Moves between points:
q88: τ>q218, ω>q343, κ>q362
q384: τ>q432, ω>q166, κ>q881
q836: τ>q327, ω>q705, κ>q382
q166: τ>q341, ω>q384, κ>q517
q425: τ>q952, ω>q965, κ>q69
q498: τ>q705, ω>q327, κ>q330
q434: τ>q719, ω>q686, κ>q593
q58: τ>q686, ω>q719, κ>q121
q517: τ>q166, ω>q432, κ>q109
q928: τ>q330, ω>q806, κ>q286
q806: τ>q69, ω>q928, κ>q577
q952: τ>q255, ω>q995, κ>q425
q255: τ>q143, ω>q191, κ>q952
q341: τ>q101, ω>q881, κ>q166
q295: τ>q382, ω>q487, κ>q315
q632: τ>q593, ω>q849, κ>q878
q593: τ>q434, ω>q822, κ>q632
q577: τ>q806, ω>q330, κ>q327
q343: τ>q609, ω>q88, κ>q143
q487: τ>q278, ω>q295, κ>q649
q109: τ>q517, ω>q230, κ>q609
q995: τ>q965, ω>q952, κ>q191
q191: τ>q995, ω>q255, κ>q218
q278: τ>q121, ω>q315, κ>q487
q218: τ>q191, ω>q143, κ>q88
q330: τ>q498, ω>q577, κ>q928
q230: τ>q362, ω>q109, κ>q432
q321: τ>q947, ω>q878, κ>q849
q965: τ>q286, ω>q425, κ>q995
q121: τ>q58, ω>q914, κ>q278
q69: τ>q425, ω>q286, κ>q806
q362: τ>q88, ω>q609, κ>q230
q719: τ>q914, ω>q58, κ>q434
q822: τ>q849, ω>q593, κ>q686
q286: τ>q928, ω>q69, κ>q965
q705: τ>q649, ω>q836, κ>q498
q914: τ>q315, ω>q121, κ>q719
q315: τ>q295, ω>q278, κ>q914
q382: τ>q836, ω>q649, κ>q295
q609: τ>q109, ω>q362, κ>q343
q432: τ>q230, ω>q517, κ>q384
q881: τ>q384, ω>q341, κ>q947
q649: τ>q487, ω>q382, κ>q705
q101: τ>q878, ω>q947, κ>q341
q327: τ>q577, ω>q498, κ>q836
q143: τ>q343, ω>q218, κ>q255
q849: τ>q321, ω>q632, κ>q822
q878: τ>q632, ω>q321, κ>q101
q686: τ>q822, ω>q434, κ>q58
q947: τ>q881, ω>q101, κ>q321

In the rows, 29 stands for zero.

The rows follow the links: the fewer symbols apart two points are, the more alike their rows tend to be.

Each row is also shifted at random along 3 hidden directions that mean nothing.

Some points, each with a row of numbers:
q995
[ 27  29  25  30  31  26  26  27  29  28  31  28  27  29  30  27  29  27  27  29  33  27  28  29  31  30  31  25  27  27  27  28  26  32  26  28  28  29  28  30  29]
q498
[ 28  28  31  28  25  33  28  32  28  31  31  30  26  26  28  29  25  28  29  32  33  29  28  25  28  31  28  31  30  37  27  27  28  26  32  32  32  28  33  29  30]
q609
[ 23  33  29  32  31  25  27  26  30  27  29  29  28  33  32  31  27  28  28  29  29  31  31  27  32  28  31  30  27  28  31  30  29  33  28  30  26  29  29  31  25]
q632
[ 29  28  30  29  24  33  28  30  30  30  27  30  28  27  30  30  27  31  34  27  27  33  32  28  28  29  25  30  33  31  28  29  32  24  31  31  33  30  32  29  32]
q382
[ 35  29  27  33  30  27  27  28  29  29  34  23  27  26  31  29  35  25  30  29  35  27  30  30  34  27  30  29  29  31  30  29  29  28  30  32  27  33  30  27  31]
q327
[ 39  27  26  27  31  28  29  29  27  30  31  27  29  26  28  27  33  27  28  31  32  26  26  31  29  29  30  26  30  29  27  27  27  28  28  29  29  29  27  28  32]
q947
[ 30  27  28  28  28  31  30  27  30  31  24  31  31  29  32  31  29  31  32  27  24  33  32  34  24  31  25  26  32  25  27  29  29  26  27  27  33  30  29  31  32]
q487
[ 31  30  33  30  26  30  28  32  30  29  33  27  28  28  29  30  28  30  29  30  31  28  28  24  32  28  30  36  28  36  32  30  31  29  33  33  27  30  32  26  27]
q849
[ 37  30  26  29  30  28  30  28  31  27  26  29  30  29  29  28  29  29  32  28  25  30  30  33  28  27  27  27  29  26  27  29  31  28  27  26  31  28  27  28  31]
q69
[ 39  25  30  24  29  30  30  31  28  33  29  35  31  27  29  29  30  32  26  31  29  28  27  32  25  34  27  28  31  31  28  28  25  27  29  31  31  30  30  29  29]
q88
[ 36  29  32  29  32  26  30  31  28  29  32  30  30  29  29  29  35  31  25  30  30  27  27  31  31  31  31  32  28  27  34  32  28  32  30  31  24  32  27  28  26]
q928
[ 31  30  29  26  33  28  31  28  28  30  25  36  33  33  29  28  24  31  26  30  24  30  28  33  22  33  28  24  29  25  25  28  26  31  25  27  32  25  26  32  28]
q295
[ 22  30  29  32  32  26  29  26  29  27  27  26  31  32  30  29  34  27  29  27  28  30  31  32  31  26  32  26  28  22  32  31  31  32  28  27  26  30  26  31  29]
q121
[ 36  32  30  29  33  26  31  30  30  25  29  29  30  32  28  30  29  31  29  29  26  28  28  27  32  26  32  33  26  28  32  32  32  33  30  28  26  29  27  27  24]
q191
[ 39  30  29  27  37  24  33  29  29  27  28  34  34  32  28  28  33  31  24  30  25  25  24  34  28  30  32  28  25  21  29  32  27  35  25  25  24  26  22  29  24]
q425
[ 28  25  30  26  28  32  30  33  27  32  32  31  28  24  26  28  28  30  27  32  34  27  26  27  27  31  29  29  30  35  28  28  27  27  32  31  30  28  30  28  31]
q343
[ 29  33  31  30  31  26  27  28  31  29  28  34  29  35  34  33  28  32  27  29  26  32  31  31  28  33  28  32  28  28  32  31  28  33  27  32  26  32  29  31  23]
q58
[ 30  33  28  32  29  27  28  28  31  26  30  26  26  30  30  28  28  27  32  28  30  30  31  27  34  26  30  31  27  30  30  30  33  31  30  29  27  30  30  28  28]

Complete each set of four: the symbols that take the first to the second take the third to the fourth.
Answer with the point's name.
[ 22  29  31  29  26  32  30  29  30  29  24  31  30  30  29  31  27  33  32  27  25  33  32  30  27  29  26  29  32  27  29  31  32  26  31  29  32  30  31  31  30]
to [ 30  30  33  29  31  27  30  29  29  30  27  33  32  31  32  32  35  33  25  28  28  30  30  33  28  32  30  30  30  25  33  32  29  31  29  30  26  32  28  30  26]
as [ 34  28  26  28  33  27  31  29  27  28  32  25  30  28  25  26  34  26  28  30  31  23  25  30  31  26  32  26  28  27  29  28  29  30  28  26  27  27  24  28  31]
to q849

[ 32  30  25  30  30  29  28  26  32  28  24  31  30  31  33  29  29  29  33  27  25  33  34  34  27  28  26  25  30  24  26  30  30  28  26  27  33  30  28  31  32]
to [ 33  29  30  32  27  27  28  30  30  30  33  24  27  25  32  31  36  28  30  28  33  28  30  30  34  27  29  34  29  34  33  31  31  28  32  32  26  35  30  26  29]
as [ 19  27  32  28  27  31  28  31  28  31  29  31  28  28  29  30  27  30  27  29  31  30  28  27  28  32  30  29  30  32  30  29  27  28  31  31  30  28  32  30  30]
to q498

[ 29  28  26  31  29  27  27  26  30  29  30  25  28  29  32  27  33  26  30  27  31  29  31  32  31  29  30  24  29  25  29  28  28  29  27  29  30  31  28  31  31]
to [ 39  28  29  29  32  25  31  31  28  28  34  27  29  27  27  27  36  29  25  31  34  23  25  29  33  28  32  31  26  31  32  30  28  31  31  31  24  30  26  25  27]
as [ 16  30  30  32  25  31  24  30  30  30  34  27  24  27  31  30  27  27  29  30  35  30  30  23  34  30  31  32  28  37  30  29  29  29  32  34  28  31  35  28  29]
to q321

[ 29  28  26  30  28  30  25  26  29  32  27  30  27  28  34  30  30  28  29  28  31  32  32  32  27  32  27  21  31  27  26  28  26  27  27  30  32  31  31  33  33]
to [ 21  26  33  29  27  32  31  31  26  31  32  25  30  26  25  29  34  29  28  31  32  25  26  26  32  27  33  31  31  30  33  31  30  28  33  29  26  29  29  29  30]
as [ 29  29  32  31  28  29  29  30  29  29  32  25  28  26  29  31  35  29  31  29  32  28  30  29  35  27  29  34  29  33  33  31  32  27  32  32  26  33  30  26  29]
to q965

[ 38  29  27  28  28  31  31  30  29  28  29  29  30  28  26  27  26  28  32  30  27  28  27  28  28  28  28  29  30  31  26  27  30  28  29  27  32  26  29  28  31]
to [ 38  27  30  25  30  31  32  32  28  30  30  34  32  29  26  29  25  30  27  32  29  27  25  30  24  32  28  31  29  32  27  27  26  29  29  30  31  26  28  28  28]
as [ 27  26  33  29  27  31  28  31  28  33  28  31  30  28  32  34  33  32  30  28  28  33  32  33  28  32  26  29  34  28  32  31  29  26  30  32  30  32  32  31  30]
to q836

[ 23  33  29  35  27  27  27  28  31  27  29  26  27  32  33  30  28  28  31  26  29  33  33  26  34  26  30  30  28  30  31  31  32  32  29  31  27  31  32  30  28]
to [ 27  29  33  29  26  32  26  30  30  32  27  34  28  31  34  33  25  32  30  29  29  34  33  28  26  34  26  31  31  33  29  30  28  27  30  33  32  32  34  31  27]
as [ 29  29  33  28  30  28  29  31  30  31  28  36  30  32  32  32  29  33  25  30  27  32  29  31  26  35  27  33  29  28  31  32  26  30  29  33  28  30  30  30  24]
to q806

[ 38  29  26  28  30  28  31  28  31  27  27  28  30  29  29  27  29  29  32  28  26  29  29  31  28  28  27  28  29  28  26  29  31  28  28  27  31  30  27  28  31]
to [ 35  26  29  24  33  30  32  30  26  31  27  35  33  30  26  27  30  32  26  31  26  26  26  32  23  32  29  26  30  24  26  28  25  29  27  25  30  26  25  31  30]
as [ 27  26  30  24  31  33  36  31  27  28  27  30  36  29  21  27  30  31  29  30  24  25  26  31  25  27  31  28  31  24  30  29  30  27  28  23  30  24  25  29  32]
to q836

[ 25  34  30  34  27  27  25  27  31  26  27  28  27  32  34  31  28  29  31  26  28  33  34  28  33  28  29  30  27  29  32  31  31  32  28  31  27  33  32  30  27]
to [ 21  31  26  34  26  30  24  28  28  26  35  21  23  28  28  27  26  22  31  30  38  27  30  22  37  25  33  30  25  37  29  26  31  30  31  31  28  29  33  27  31]
as [ 35  28  32  27  28  30  33  32  30  30  26  33  32  29  30  33  32  35  30  28  24  31  29  32  27  29  26  34  31  28  31  32  31  27  32  30  29  32  29  28  28]
to q286

[ 24  30  26  30  27  32  28  27  30  28  28  27  27  29  28  27  24  27  33  28  27  31  30  26  29  27  29  25  30  28  26  26  30  27  28  26  34  26  30  30  33]
to [ 32  30  33  29  25  32  29  33  30  31  32  30  28  28  29  31  27  29  28  31  32  29  29  25  30  30  29  36  29  38  31  29  29  28  32  34  29  30  34  27  27]
as [ 27  29  26  31  25  32  27  27  31  30  28  26  26  26  31  29  28  27  35  28  30  32  33  30  30  27  25  25  32  31  26  27  31  24  29  30  34  31  32  30  35]
to q255

[ 25  30  31  30  29  29  32  31  29  28  30  26  30  28  26  30  34  30  30  29  29  27  28  28  33  25  32  34  29  29  33  31  32  29  31  28  26  30  28  26  29]
to [ 18  27  31  25  33  31  38  29  25  30  24  32  37  33  21  28  30  33  28  30  21  26  25  30  23  26  32  27  32  19  31  30  30  30  27  20  29  21  22  33  30]
as [ 36  30  31  31  25  31  28  33  31  28  37  24  25  25  27  29  30  26  30  31  36  26  27  22  38  26  31  38  27  42  32  29  32  27  35  35  26  32  33  23  28]
to q425

[ 23  29  32  25  29  30  31  32  27  31  30  33  31  29  26  30  27  32  25  30  29  27  26  28  26  32  31  30  29  29  30  28  27  30  30  29  29  26  28  29  27]
to [ 27  29  33  27  31  28  34  31  29  28  26  30  33  31  26  31  32  33  28  28  23  28  28  31  29  27  30  34  30  25  34  33  32  30  31  26  26  28  26  28  27]
as [ 30  31  26  31  30  28  28  26  31  26  27  28  29  33  29  27  24  27  31  28  27  31  31  27  30  27  29  26  26  27  27  27  30  31  26  26  30  26  28  32  29]
to q577

[ 32  32  26  31  26  31  25  27  32  28  28  27  26  29  34  29  24  26  33  28  30  33  34  29  30  29  26  27  30  31  25  27  30  27  29  31  33  31  33  31  32]
to [ 28  29  27  28  27  33  31  30  30  29  27  29  28  28  26  28  25  29  32  28  28  31  29  27  28  27  28  28  31  30  27  27  32  26  30  27  33  26  30  29  32]
as [ 24  29  23  32  28  28  22  27  31  31  30  27  25  27  34  27  27  26  30  29  34  32  32  29  30  31  27  23  29  30  25  27  26  28  27  31  31  31  31  31  33]
to q928

[ 30  31  26  29  35  23  29  25  29  28  25  33  31  34  32  27  30  30  25  28  25  29  29  35  25  32  29  23  26  19  27  30  25  34  23  26  28  28  24  32  26]
to [ 48  31  28  27  34  25  34  30  31  25  30  29  32  30  25  26  31  29  29  30  26  25  24  30  31  25  31  34  25  28  29  30  31  32  29  26  26  27  24  24  27]
as [ 36  33  28  29  34  25  31  27  30  26  28  30  31  34  27  27  26  28  29  29  26  27  28  30  29  28  31  29  25  27  29  29  29  35  26  25  28  25  25  29  26]
to q382

[ 28  31  25  30  28  30  27  27  30  27  29  26  28  30  28  26  24  25  33  29  29  30  30  26  30  27  30  26  28  31  26  26  31  28  29  27  33  26  29  30  32]
to [ 34  28  27  27  31  29  30  30  28  30  32  29  28  27  27  26  27  26  27  32  32  25  26  28  28  31  30  28  28  33  25  25  26  29  28  29  31  27  28  28  31]
as [ 40  30  25  31  28  29  28  28  32  27  29  27  27  27  33  29  31  28  33  28  30  31  31  32  31  28  26  29  29  31  27  29  31  27  28  30  31  33  31  26  30]
to q806

[ 25  32  26  32  28  28  25  25  31  27  27  27  26  33  32  27  24  25  33  28  28  32  33  28  30  28  29  24  27  27  27  27  29  31  26  28  31  28  29  32  30]
to [ 21  29  33  27  30  29  29  30  29  31  25  37  32  33  30  31  27  34  25  29  24  33  29  32  24  35  28  28  30  24  30  31  27  30  28  29  30  28  28  32  26]
as [ 35  27  34  27  27  32  32  34  30  29  31  29  29  25  26  31  33  31  30  29  29  28  27  28  30  28  27  37  31  34  31  31  32  26  35  32  29  31  31  24  29]
to q517

